Below is a small trained network, with its code and all its weights. Each question gives an input and a class and asks what happens when units are switched off, that is, made to give their printed mean instead of their output.

import numpy as np


def w(rows, s, z=0):
    codes = np.array(rows[::2]) - 128.0
    scale = np.full(codes.shape[1], s)
    scale[-1] = z or s
    return codes * scale


def norm(h):
    return h / np.sqrt((h * h).mean(-1, keepdims=True) + 1e-5)


def f(y):
    return y / 2 * (1 + np.tanh(0.7978845608 * (y + 0.044715 * y**3)))


def log_softmax(a):
    a = a - a.max(-1, keepdims=True)
    return a - np.log(np.exp(a).sum(-1, keepdims=True))


def net(x, mask):
    res = np.array(x, float).reshape(1, 3) / 4 @ E
    u = 0
    for l in range(2):
        y = f(norm(res) @ A[l][:, :-1].T + A[l][:, -1])
        res = res + np.where(mask[u : u + 16], y, B[l][:, -1]) @ B[l][:, :-1]
        u += 16
    return log_softmax(norm(res)[-1] @ U[:, :-1].T + U[:, -1])


A, B = {}, {}
E = w([
[81,35,169,172,1],'x0',
[134,190,79,216,217],'x1',
[112,66,111,144,176],'x2',
],0.0097)
A[0] = w([
[84,139,124,128,119,58],'L0N0',
[124,142,138,95,55,103],'L0N1',
[118,86,159,154,136,130],'L0N2',
[119,106,141,136,162,93],'L0N3',
[128,97,118,131,155,129],'L0N4',
[105,132,144,96,129,109],'L0N5',
[153,79,91,145,163,68],'L0N6',
[122,173,132,168,38,23],'L0N7',
[120,60,142,114,42,92],'L0N8',
[136,109,132,106,53,209],'L0N9',
[146,103,119,157,119,86],'L0N10',
[126,66,112,164,116,178],'L0N11',
[102,98,130,132,183,30],'L0N12',
[128,135,127,21,127,137],'L0N13',
[118,128,119,253,94,4],'L0N14',
[117,84,146,119,78,74],'L0N15',
],0.021,0.0042)
B[0] = w([
[176,102,133,114,114,125],'L0N0',
[125,85,146,195,138,195],'L0N1',
[101,133,128,91,96,161],'L0N2',
[131,115,141,106,155,133],'L0N3',
[124,133,150,88,172,138],'L0N4',
[113,133,108,153,108,139],'L0N5',
[124,104,168,102,175,145],'L0N6',
[177,108,214,120,228,180],'L0N7',
[98,146,50,5,124,253],'L0N8',
[144,31,121,124,83,223],'L0N9',
[137,121,133,111,105,138],'L0N10',
[64,127,154,70,78,187],'L0N11',
[132,107,162,104,176,140],'L0N12',
[156,204,69,176,111,195],'L0N13',
[179,217,100,125,78,189],'L0N14',
[102,133,69,69,139,202],'L0N15',
],0.032,0.015)
A[1] = w([
[155,196,156,137,99,131],'L1N0',
[121,51,123,142,148,74],'L1N1',
[174,144,91,147,103,180],'L1N2',
[220,128,93,120,130,64],'L1N3',
[142,111,173,184,90,132],'L1N4',
[121,8,114,158,220,73],'L1N5',
[71,51,174,119,128,113],'L1N6',
[149,89,177,243,23,72],'L1N7',
[125,124,110,135,142,92],'L1N8',
[146,112,114,125,114,77],'L1N9',
[92,249,208,156,96,57],'L1N10',
[103,116,178,107,219,167],'L1N11',
[60,138,76,118,77,32],'L1N12',
[137,108,174,213,239,3],'L1N13',
[184,76,127,88,97,178],'L1N14',
[167,156,170,80,71,107],'L1N15',
],0.019,0.0037)
B[1] = w([
[154,130,152,183,84,231],'L1N0',
[107,132,157,184,108,151],'L1N1',
[124,167,168,85,151,236],'L1N2',
[50,156,128,129,114,210],'L1N3',
[138,104,106,116,146,127],'L1N4',
[105,114,155,246,52,202],'L1N5',
[209,125,210,108,86,185],'L1N6',
[176,66,101,115,240,153],'L1N7',
[129,137,112,123,119,131],'L1N8',
[96,142,124,130,156,135],'L1N9',
[176,196,131,161,80,235],'L1N10',
[215,86,124,100,169,223],'L1N11',
[99,129,109,64,165,249],'L1N12',
[135,141,4,138,176,218],'L1N13',
[52,124,136,146,145,254],'L1N14',
[80,135,91,171,177,210],'L1N15',
],0.038,0.0067)
U = w([
[159,94,225,68,191,61],'0',
[136,254,136,168,104,183],'1',
[25,78,77,23,119,193],'2',
[191,122,53,175,218,178],'3',
[25,104,117,219,114,55],'4',
[73,146,203,127,129,1],'5',
[86,41,168,156,106,82],'6',
],0.017,0.0085)

Each question gives the input, the list of numbers given to net, and the class t.
The units are the neurons (one row each of A and B). Each row of codes is followed by its name. A weight is (code - 128) times the scale printed after its matrix; where a second scale follows, it is the last column's (A, B and U).
mask holds one flag per neuron, layer by layer. A switched-off neuron (its flag False) gives its mean, the last column of its row in B, instead of its output. The means were averaged over made-up inputs and are rounded, as every weight is.
A unit's drop is (log p(t) with every unit on - log p(t) with that unit switched off) / (log p(t) with every unit on - log p(t) with every unit switched off).
most important unit: the unit with the biggest drop
top k neurons: the k neurons with the biggest drops, biggest first
top k neurons in layer l: the k neurons of layer l with the biggest drops, biggest first
drop of u: that unit's drop, to one decimal
input [-6,-3,7], class 3: top neuron	(L0N8)
input [-5,-1,2], class 3: top 3 neurons in layer 0	(L0N14, L0N9, L0N11)
input [-4,2,-5], class 1: top 3 neurons	(L0N9, L0N8, L0N1)
input [3,-4,-7], class 6: top 2 neurons in layer 0	(L0N1, L0N7)
input [-8,-6,8], class 1: top 3 neurons	(L0N13, L0N7, L0N1)
input [-4,-7,2], class 1: top 3 neurons in layer 0	(L0N13, L0N11, L0N8)
input [-3,1,0], class 3: top 4 neurons in layer 0	(L0N14, L0N9, L0N8, L0N13)
input [-4,2,6], class 3: top 4 neurons	(L0N8, L1N13, L0N9, L0N11)
input [8,7,5], class 1: top 3 neurons in layer 0	(L0N14, L0N9, L0N8)
input [-5,5,-5], class 3: top 2 neurons in layer 1	(L1N13, L1N5)
input [-4,2,-1], class 3: top 2 neurons	(L0N14, L0N9)
input [-1,1,-3], class 1: top 2 neurons	(L0N1, L0N8)
input [0,6,-8], class 1: top 3 neurons in layer 0	(L0N9, L0N1, L0N14)
input [2,2,-7], class 3: most important unit	L1N13
input [1,2,-1], class 1: drop of L0N14	0.8
input [-3,-5,-1], class 3: drop of L1N7	0.5
input [3,8,-2], class 1: drop of L0N6	0.0
